Here is a tiny trained network, its code and every weight. The questions are about switching its units off for an input and a class, where a switched-off unit gives its printed mean instead of its output.

import numpy as np


def w(rows, s, z=0):
    codes = np.array(rows[::2]) - 128.0
    scale = np.full(codes.shape[1], s)
    scale[-1] = z or s
    return codes * scale


def norm(h):
    return h / np.sqrt((h * h).mean(-1, keepdims=True) + 1e-5)


def f(y):
    return y / 2 * (1 + np.tanh(0.7978845608 * (y + 0.044715 * y**3)))


def log_softmax(a):
    a = a - a.max(-1, keepdims=True)
    return a - np.log(np.exp(a).sum(-1, keepdims=True))


def net(x, mask):
    res = np.array(x, float).reshape(1, 2) / 4 @ E
    u = 0
    for l in range(4):
        y = f(norm(res) @ A[l][:, :-1].T + A[l][:, -1])
        res = res + np.where(mask[u : u + 7], y, B[l][:, -1]) @ B[l][:, :-1]
        u += 7
    return log_softmax(norm(res)[-1] @ U[:, :-1].T + U[:, -1])


A, B = {}, {}
E = w([
[130,158,202,255,103],'x0',
[142,227,97,153,63],'x1',
],0.0077)
A[0] = w([
[65,1,182,210,77,69],'L0N1',
[182,131,241,134,115,59],'L0N2',
[241,90,228,81,156,5],'L0N3',
[169,117,186,196,75,29],'L0N4',
[165,112,64,168,162,117],'L0N5',
[57,158,207,101,108,22],'L0N6',
[158,90,138,167,184,50],'L0N7',
],0.0064,0.0017)
B[0] = w([
[149,58,202,90,172,253],'L0N1',
[234,128,170,92,100,165],'L0N2',
[98,193,143,58,113,151],'L0N3',
[193,53,98,146,114,213],'L0N4',
[101,140,144,120,137,127],'L0N5',
[253,144,105,76,58,100],'L0N6',
[92,197,172,92,168,145],'L0N7',
],0.0049,0.0023)
A[1] = w([
[167,89,131,229,2,66],'L1N1',
[41,186,83,165,82,126],'L1N2',
[95,133,108,187,193,89],'L1N3',
[193,143,158,138,166,75],'L1N4',
[105,95,81,52,170,78],'L1N5',
[173,118,114,75,128,96],'L1N6',
[167,221,86,174,63,4],'L1N7',
],0.0071,0.0018)
B[1] = w([
[110,88,21,126,68,228],'L1N1',
[153,160,201,54,210,177],'L1N2',
[144,84,73,154,245,116],'L1N3',
[100,240,120,159,138,133],'L1N4',
[51,56,98,177,51,252],'L1N5',
[47,1,190,178,44,155],'L1N6',
[161,163,252,157,130,223],'L1N7',
],0.0061,0.0043)
A[2] = w([
[231,220,163,210,99,111],'L2N1',
[114,250,164,48,199,79],'L2N2',
[179,159,120,232,45,2],'L2N3',
[181,191,107,81,103,106],'L2N4',
[103,81,78,174,110,105],'L2N5',
[98,80,246,254,193,83],'L2N6',
[17,113,117,167,88,52],'L2N7',
],0.0065,0.0025)
B[2] = w([
[94,2,38,37,105,253],'L2N1',
[136,177,133,62,68,149],'L2N2',
[58,80,41,187,207,197],'L2N3',
[190,168,220,165,193,141],'L2N4',
[106,140,70,59,118,160],'L2N5',
[141,185,151,137,103,205],'L2N6',
[77,116,115,66,177,159],'L2N7',
],0.0065,0.0048)
A[3] = w([
[95,75,46,104,108,59],'L3N1',
[104,74,114,157,168,131],'L3N2',
[129,109,76,193,73,19],'L3N3',
[200,163,194,186,147,248],'L3N4',
[137,182,162,116,143,102],'L3N5',
[163,149,8,208,84,207],'L3N6',
[184,43,142,123,146,254],'L3N7',
],0.011,0.0021)
B[3] = w([
[135,108,98,169,117,255],'L3N1',
[129,194,120,97,108,177],'L3N2',
[120,133,101,68,175,176],'L3N3',
[124,80,91,163,93,164],'L3N4',
[173,140,82,143,145,137],'L3N5',
[163,154,132,130,255,212],'L3N6',
[142,169,133,145,135,189],'L3N7',
],0.013,0.0093)
U = w([
[199,147,45,155,248,167],'0',
[194,67,165,247,85,179],'1',
[124,162,131,143,109,11],'2',
[42,50,24,91,56,166],'3',
[110,181,124,159,105,2],'4',
[228,204,119,28,46,169],'5',
[65,149,242,75,133,128],'6',
],0.016,0.0094)

Each question gives the input, the list of numbers given to net, and the class t.
The units are the neurons (one row each of A and B). Each row of codes is followed by its name. A weight is (code - 128) times the scale printed after its matrix; where a second scale follows, it is the last column's (A, B and U).
mask holds one flag per neuron, layer by layer. A switched-off neuron (its flag False) gives its mean, the last column of its row in B, instead of its output. The means were averaged over made-up inputs and are rounded, as every weight is.
A unit's drop is (log p(t) with every unit on - log p(t) with that unit switched off) / (log p(t) with every unit on - log p(t) with every unit switched off).
The circuit of an input: a set's keep is (log p(t) with only the set's units on - log p(t) with every unit switched off) / (log p(t) with every unit on - log p(t) with every unit switched off). Starting from the 12 units with the biggest drops (on a tie, the unit counted first), units are removed one at a time, each time the one whose removal leaves the highest keep (on an exact tie, the one counted first), for as long as the keep stays at least 0.8.
units of the circuit, in order: the units of the circuit, biggest drop first
unit that matters most: the unit with the biggest drop
top k neurons: the k neurons with the biggest drops, biggest first
drop when u is switched off: that unit's drop, to one decimal
input [8,-3], class 0: unit that matters most -> L1N1
input [-1,-8], class 6: top 2 neurons -> (L1N1 L2N1)
input [-6,5], class 3: units of the circuit, in order -> (L1N6 L3N7)
input [0,4], class 5: units of the circuit, in order -> (L1N2 L1N5 L3N6)
input [0,5], class 5: top 2 neurons -> (L1N2 L1N5)
input [1,-4], class 1: top 4 neurons -> (L2N1 L1N1 L3N6 L3N4)
input [2,-6], class 1: top 2 neurons -> (L2N1 L3N4)
input [5,-8], class 1: top 2 neurons -> (L3N4 L3N6)
input [-3,3], class 5: top 4 neurons -> (L0N1 L1N2 L0N4 L1N1)
input [-5,4], class 3: top 2 neurons -> (L3N6 L1N6)
input [-2,-8], class 3: top 3 neurons -> (L1N7 L3N6 L1N5)
input [-1,-3], class 3: top 2 neurons -> (L3N6 L1N7)
input [2,-5], class 1: top 3 neurons -> (L2N1 L3N4 L3N6)
input [-5,-8], class 3: units of the circuit, in order -> (L3N6)
input [-1,6], class 5: drop when L3N5 is switched off -> 0.0
input [4,-7], class 1: drop when L3N4 is switched off -> 0.2
input [3,-5], class 1: drop when L3N4 is switched off -> 0.1
